Each row has a name. After each piece below comes the name of the row it's from, unless a question asks for something else. Each question is about the rows just above it. Places in a row count from 1.

[156 158 158  98 159 158 160 159 158 157 159]  (57)
[99 99 97 99 97 97 97 98 99 99 96]  (3)
[ 97  97  99  99  98 155 159 158  98  98  97]  (83)
[160 156 157  97 156 155 158 159 158 158 154]  (8)
Where does [99 98 97 99 97 97 97 98 99 99 96] differ from (3), and what was there? -> 2, [99]
Where does [98 99 97 99 97 97 97 98 99 99 96] differ from (3), and what was there? -> 1, [99]
which: [155 158 159] -> (8)
Where does [ 97  97  99  99  98 155 159 158  98  99  97] differ from (83), and what was there? -> 10, [98]
[158  98 159] is in which row? -> (57)
One entry of (8) was changed: [160 156 157  97 156 155 158 159 158 159 154]. Where, and from what? -> 10, [158]
Where does [160 156 157  97 156 155 158 159 158 157 154] differ from (8), and what was there? -> 10, [158]

[136 136 121 129 126 120 138 123 132 131 124 130 135 130 128 122 127 130
 125 127 121 135 135 134 132 127 129 120 123 130 129 127 126 123 130 135
 129 126 130 122 134 127 122 129 131 136 127 130 130 136 129 128 132 134
 126 136 127 126 127 129 132 134 117 132] -> (127)
[115 133 162 143 116 133 133 130 137 119 121 112 131 129 134 148 122 146
 119 138 128 130 109 118 144 108 112 128 103 126 127 143 120 122 137 130
 121 131 137 132 142 139 149 118 117 111 149 149 131 134 126 122 126 115
 133 110 114 124 109 136 141 130 122 142] -> (77)
[115 133 162 143 116 133 133 130 137 119 121 112 131 129 134 148 122 146
 119 138 128 130 109 118 144 108 112 128 103 126 127 143 120 122 137 130
 121 131 137 132 142 139 149 118 117 111 149 149 131 104 128 117 127 137
 122 119 120 136 126 137 130 148 112 119] -> (118)
[128 129 131 130 128 126 130 131 129 125 124 129 130 127 123 128 127 131
 132 128 126 127 131 126 131 123 127 124 119 129 127 124 128 126 127 131
 126 125 128 124 131 128 125 129 127 132 123 127 130 127 128 128 124 131
 128 131 127 127 129 128 128 132 126 127] -> (4)
[115 133 162 143 116 133 133 130 137 119 121 112 131 129 134 148 122 146
 119 138 128 130 109 118 144 108 112 128 103 126 127 143 120 122 137 130
 121 131 137 132 142 136 133 130 135 132 125 125 130 120 131 132 134 127
 132 126 129 136 127 130 130 118 115 133] -> (76)
[127 123 123 128 133 124 121 133 122 129 126 130 123 123 127 133 127 127
 129 131 130 132 125 132 122 125 123 133 132 123 132 136 131 129 122 126
 121 128 121 131 125 121 131 124 119 123 129 128 127 127 126 124 124 123
 127 123 131 125 131 120 125 139 143 121] -> (99)
[129 133 126 115 126 122 133 128 131 125 123 125 143 120 134 125 125 130
 125 125 120 132 137 134 134 129 123 127 124 130 128 126 130 122 122 135
 133 129 136 126 130 123 129 138 130 119 132 117 123 135 124 127 130 117
 132 114 113 129 107 132 138 127 121 141] -> (93)
[141 146 121 102 119 120 143 122 142 134 127 122 162 125 144 122 124 134
 129 115 118 136 137 141 145 140 120 109 125 135 134 124 133 111 128 131
 133 132 146 122 125 128 115 141 143 142 122 119 127 132 128 115 126 126
 129 126 116 131 116 139 141 122 107 151] -> (85)
[127 125 108 122 130 121 126 132 115 125 129 129 127 125 126 132 129 121
 126 118 124 130 133 135 124 123 138 136 135 127 128 121 135 131 123 129
 137 123 126 128 127 139 129 130 135 129 126 127 127 139 126 128 132 122
 130 133 124 130 128 119 132 122 141 126] -> (153)
[129 133 126 115 126 122 133 128 131 125 123 125 143 120 134 125 125 130
 125 125 120 132 137 134 134 129 123 127 124 130 128 126 130 122 122 135
 133 129 136 126 130 127 124 133 130 139 120 129 129 130 128 123 129 130
 128 128 123 124 124 132 134 129 125 138] -> (34)
[132 122 103 123 130 120 129 121 114 135 129 137 120 129 121 125 129 116
 130 113 126 133 136 136 122 129 148 121 148 126 129 119 127 133 135 123
 128 118 120 120 132 130 121 133 137 131 124 116 133 148 128 142 133 122
 136 132 130 128 123 118 130 123 139 129] -> (30)
which: [115 133 162 143 116 133 133 130 137 119 121 112 131 129 134 148 122 146
 119 138 128 130 109 118 144 108 112 128 103 126 127 143 120 122 137 130
 121 131 137 132 142 139 149 118 117 111 149 149 131 134 126 122 126 115
 133 110 114 124 109 136 141 130 122 142] -> (77)
Where do [136 136 122 129] appear? -> (30)

[102 154 109 155 126 101 122 132 102 152 127 127 132] -> (81)
[118 133 118 123 138 133 132 138 120 120 130 128 119] -> (44)
[138 118 133 118 123 139 133 132 138 120 130 128 152] -> (20)
The row with [109 155 126 101 122 132] is -> (81)
Where do [154 109 155] appear? -> (81)
which: [118 133 118 123 139 133 132 138 120] -> (20)

[136 134 140 151 139 140 132 135 124 134 152 133 132 129 134 133 137 139
 135 136 136 140 131 134 134 143 138 130 136 136 136 136 132]  (111)
[136 130 140 147 139 133 126 132 125 123 151 132 127 139 137 132 140 140
 127 135 145 133 131 136 131 125 136 132 137 133 135 138 119]  (67)
[126 108 116 124 133 124 123 121 107 126 131 136 127 125 126 113 119 123
 112 131 123 118 129 107 129 115 133 115 123 118 130 129 118]  (116)
[136 134 140 151 139 140 132 135 124 134 152 133 120 129 134 133 137 139
 135 136 136 140 131 134 134 143 138 130 136 136 136 136 132]  (107)
[127 130 135 147 139 133 126 132 125 123 151 132 127 139 137 132 140 140
 127 135 145 133 136 136 131 125 136 132 137 133 135 138 119]  (119)
One entry of (116) was changed: [126 108 116 124 133 124 123 121 107 126 131 136 127 125 126 113 119 123
 112 131 123 118 129 107 129 115 132 115 123 118 130 129 118]. Where, and from what? -> 27, [133]
One entry of (67) was changed: [136 130 140 147 139 133 126 132 125 123 151 132 127 140 137 132 140 140
 127 135 145 133 131 136 131 125 136 132 137 133 135 138 119]. Where, and from what? -> 14, [139]
One entry of (111) was changed: [136 134 140 151 139 140 132 135 124 134 152 133 133 129 134 133 137 139
 135 136 136 140 131 134 134 143 138 130 136 136 136 136 132]. Where, and from what? -> 13, [132]

